Here is a tiny trained network, its code and every weight. The questions are about switching its units off for an input and a class, where a switched-off unit gives its printed mean instead of its output.

import numpy as np


def w(rows, s, z=0):
    codes = np.array(rows[::2]) - 128.0
    scale = np.full(codes.shape[1], s)
    scale[-1] = z or s
    return codes * scale


def f(y):
    return np.maximum(y, 0)


def log_softmax(a):
    a = a - a.max(-1, keepdims=True)
    return a - np.log(np.exp(a).sum(-1, keepdims=True))


def net(x, mask):
    res = np.array(x, float).reshape(1, 6) / 4 @ E
    y = f(res @ A[0][:, :-1].T + A[0][:, -1])
    res = res + np.where(mask, y, B[0][:, -1]) @ B[0][:, :-1]
    return log_softmax(res[-1] @ U[:, :-1].T + U[:, -1])


A, B = {}, {}
E = w([
[157,165,115,135,159,96],'x0',
[246,160,51,106,141,148],'x1',
[113,108,110,51,42,160],'x2',
[112,222,126,186,82,198],'x3',
[222,142,242,102,95,134],'x4',
[127,102,156,104,74,184],'x5',
],0.013)
A[0] = w([
[71,149,66,162,175,105,136],'neuron 1',
[132,71,184,132,191,66,185],'neuron 2',
[224,128,71,71,111,115,87],'neuron 3',
[74,91,177,55,11,153,222],'neuron 4',
[115,120,65,225,101,136,69],'neuron 5',
[107,153,74,142,122,129,248],'neuron 6',
[181,171,162,193,67,200,135],'neuron 7',
[134,114,198,190,221,36,238],'neuron 8',
[39,139,62,149,144,151,102],'neuron 9',
[197,135,91,10,184,70,198],'neuron 10',
],0.011,0.0016)
B[0] = w([
[45,140,88,118,120,106,198],'neuron 1',
[135,136,162,161,83,71,193],'neuron 2',
[208,67,71,133,184,135,211],'neuron 3',
[112,65,171,60,50,176,251],'neuron 4',
[109,123,61,166,131,158,179],'neuron 5',
[131,97,55,135,133,170,173],'neuron 6',
[169,196,183,185,191,244,213],'neuron 7',
[119,166,168,180,110,48,217],'neuron 8',
[66,114,90,143,103,153,206],'neuron 9',
[183,68,104,116,162,96,207],'neuron 10',
],0.011,0.017)
U = w([
[170,254,156,201,184,252,135],'0',
[232,101,61,132,201,107,72],'1',
[34,173,24,175,140,154,216],'2',
[104,85,190,62,60,192,255],'3',
[115,212,177,201,134,26,28],'4',
],0.0098,0.00091)

Each question gives the input, the list of numbers given to net, and the class t.
The units are the neurons (one row each of A and B). Each row of codes is followed by its name. A weight is (code - 128) times the scale printed after its matrix; where a second scale follows, it is the last column's (A, B and U).
mask holds one flag per neuron, in row order. A switched-off neuron (its flag False) gives its mean, the last column of its row in B, instead of its output. The means were averaged over made-up inputs and are rounded, as every weight is.
A unit's drop is (log p(t) with every unit on - log p(t) with that unit switched off) / (log p(t) with every unit on - log p(t) with every unit switched off).
The circuit of an input: a set's keep is (log p(t) with only the set's units on - log p(t) with every unit switched off) / (log p(t) with every unit on - log p(t) with every unit switched off). Starting from all 10 units, units are removed one at a time, each time the one whose removal leaves the highest keep (on an exact tie, the one counted first), for as long as the keep stays at least 0.8.
units of the circuit, in order: the units of the circuit, biggest drop first
top k neurons: the k neurons with the biggest drops, biggest first
drop of u: that unit's drop, to one decimal
input [-3,-3,2,4,3,-8], class 0: units of the circuit, in order : neuron 4; neuron 1
input [-8,-4,5,8,-8,5], class 3: units of the circuit, in order : neuron 4
input [0,6,8,1,3,2], class 1: top 2 neurons : neuron 3; neuron 10
input [-1,-1,-2,-4,3,3], class 4: units of the circuit, in order : neuron 4; neuron 2; neuron 8
input [2,2,-6,-7,8,-4], class 4: top 2 neurons : neuron 8; neuron 2
input [0,-7,-4,-1,-4,-3], class 4: top 2 neurons : neuron 8; neuron 2
input [8,6,-4,5,-3,-6], class 2: top 2 neurons : neuron 1; neuron 5
input [3,-6,-6,7,8,-6], class 4: top 3 neurons : neuron 8; neuron 2; neuron 3
input [1,8,-8,5,-4,-5], class 2: drop of neuron 5 : 0.0
input [-3,2,0,2,7,3], class 0: drop of neuron 7 : 1.9
input [-8,-3,-7,1,8,-3], class 4: drop of neuron 8 : 0.5
input [-6,2,-1,3,3,1], class 0: drop of neuron 7 : 0.3
